[[-50, -11, -83, -110],
 [-63, 42, -88, -99]] ⇒ -83

[[-35, -6, -21, -17, 25, -55, -52],
 [41, 4, -28, 35, -57, -18, -24],
 [-9, -17, 26, 27, -43, -107, -1]] ⇒ -18

[[-55, 50, 48, -45, 19],
 [-82, 33, -46, 43, 49]] ⇒ -45

[[32, -48, 47, 56, -40, -43],
 [-84, 51, -26, 7, 64, 26],
 [-48, -36, 62, 69, 24, -51]] ⇒ 64

[[-29, -111, -29, -48],
 [2, -65, 3, -11],
 [59, 52, 61, 64]] ⇒ 3

[[105, 58, -65, 74, 59, 2, 74],
 [67, 78, 23, 8, 20, 42, 8]] ⇒ 2
---
-27  -94  -35  -94  -71  -29
 76  -12  -88   -5   40   54
 75  -17  -82   -4   36   54
--> -4

  36    25   -23   -80
  43    17   -44  -108
 -36   -29    35    60
--> -29

 35  112  -65  -35
-34  -71  100   61
-34  -99   86   54
--> -99

 -14  -101   -76   -53    12   -94
 -36    20    -4   -20    36    24
  20   -37   -26     7    23   -18
--> 7

  77    -7    -2    63    55
 -64   -24    -4  -115   -36
  50    27   -42    68    42
--> -42

 15   55   46   63  -16  -29
  7   53   21   70   58  -77
100  -32   14   16  -40  -13
--> 16
---
1.41,11.27,-15.97,-6.10,-2.72,-3.55,-8.19 -> 1.41, -8.19

0.5,1.5,1.0,0.4,0.7,-1.5
-0.3,-1.5,2.0,-0.2,-0.5,-1.3
2.0,1.2,0.0,-1.0,-1.0,-1.2
-> 0.5, -1.2

-115.0,115.2,136.6,-84.3 -> -115.0, -84.3

-168.361,107.564,79.888,136.566,-157.248 -> -168.361, -157.248

-175.70,180.32,172.51,190.85,-133.04,-152.13 -> -175.70, -152.13

-88.9,23.9,73.1,127.0
-144.3,-127.8,-48.0,154.0
-> -88.9, 154.0
---
[[75 61 71 82  7 30]
 [46 59 44 31 38 42]
 [30 32 29 31 61 44]] -> 32

[[ 822 -935  177  207]
 [-691 -760  738   93]
 [-138 -760  177  120]] -> -760

[[ 27  14  14  13  33]
 [-23  26  -2  -7 -36]
 [ 14 -28  27  16  34]] -> -28

[[530 588 559 409 552 555]
 [501 330 619 488 598 469]
 [449 923 118 544  76 598]] -> 923

[[3 1 5 6 5 6]
 [2 1 8 7 4 6]
 [1 2 9 6 3 7]] -> 2

[[323 632 395 410 762 348 536]
 [493 474 546 586 435 412 562]
 [636 558 432 449 498  58 720]] -> 558

[[203 175  93 130  31]
 [139  34 131 110 191]
 [113 115  85 102  45]] -> 115

[[ -7 -25 -30 -14]
 [  4   9  13  14]
 [  5  34  28  20]] -> 34

[[5 6 3 3 6 1]
 [8 7 4 5 6 8]
 [8 5 7 3 4 3]] -> 5
---
[28, -96, 41, 57, 76] -> 76
[96, 68, 28, -45] -> -45
[12, 69, 34, 26, -90] -> -90
[-44, -30, 86, -36, 24, -50] -> -50
[87, 26, 86, 71, -69] -> -69
[3, 101, -16, -13] -> -13
---
array([ 20.163,  -0.622,  18.329,  -1.752, -13.311,   4.481, -17.264]) yields -0.622
array([-1.42, -1.60, -1.47,  1.36,  1.00]) yields -1.42
array([ 110.6,  -31.8,  -63.9, -128.7, -148.8,   46.1, -102.2]) yields -63.9
array([  4.3,  -4.9,  11.3, -14.5,  -8.0,   1.0, -14.8]) yields -4.9
array([ -9.5,  12.2, -16.1,  10.4,  -7.8,  -4.7,  -7.9]) yields -7.8
array([ 0.104, -0.054,  0.044,  0.186, -0.135]) yields 0.044
---
[-93, 82, 69, -2] out 82

[[23, 29, 98, 19, 43, 20],
[97, 49, 26, 25, 27, 39]] out 19

[100, 36, -17, -51, -5, -47] out -51

[-91, -108, -93, 73, -87, 20] out 73

[[-23, 5, 35, -37, -36],
[-19, -29, -18, 14, -28],
[-29, -32, -12, 13, -84]] out 35

[[-2, 6, -55, -11, -1, -32],
[55, 94, -8, 5, -86, -96],
[-64, -44, 21, 18, 68, 57]] out -11

[-17, 96, 108, 56, -12, -24] out 56
---
[[ 23  32  21  -8 103  34]
 [-49 -17  17 -55  35  27]]: 17

[[  -2 -115    3    6]
 [   0    4    1   -2]
 [  -1  -48    3   -1]]: 1

[[  3  49  21  57 -45  52 -41]
 [ 51  28  63  83 -69  82 -76]
 [  6 -34 -12 -48  85 -43  85]]: 63

[[-107   -4   25  -14]
 [  13   -3    2  -18]]: 2

[[  79  -25   -1  110  -15  -69]
 [  46   39   77 -112  -56   60]
 [ -33   60  -32  -30  -51   17]]: 77

[[33 27 11 63 87]
 [17 -5 45 27 50]
 [15 42 38 54 78]]: 45
---
[[-29, 103, 22, 32],
[26, 57, 60, -2]] ==> 57

[84, 48, 99, 77, -36] ==> 77

[41, 15, 66, 92, 6, 73, 51] ==> 66

[[5, 42, -82, -14, 25, 73],
[-6, 3, 2, 11, 7, 13],
[8, -27, 46, 12, -9, -37]] ==> 42

[-5, -21, 21, -17, 110] ==> -5

[-89, 35, 1, -16, -43] ==> -16

[[-45, -37, -59, 42, -36, -6, -85],
[-98, -33, -10, 105, 8, -95, 6]] ==> 8

[[109, -15, -40, -74, 0],
[-36, -28, 61, 68, 28]] ==> 61

[-42, 60, -7, 20, -58, -83] ==> -7
---
[-70  24  82  -9  53 -35 -98] → 82, 53

[-60  89 -30  55  14] → 89, 55

[[  2  -1  -2 -28  30   7]
 [ 92  69  29 -11 -51 -30]] → 92, 69

[[  8  35  57   8  -5 -77 -97]
 [-24 -39 -57  17 -17  99  64]
 [-38  24   9  11  33 -66 -50]] → 99, 64

[  36 -104   75   55   77  -55  -28] → 77, 75

[  25  -43  -88   79 -106  -82   72] → 79, 72
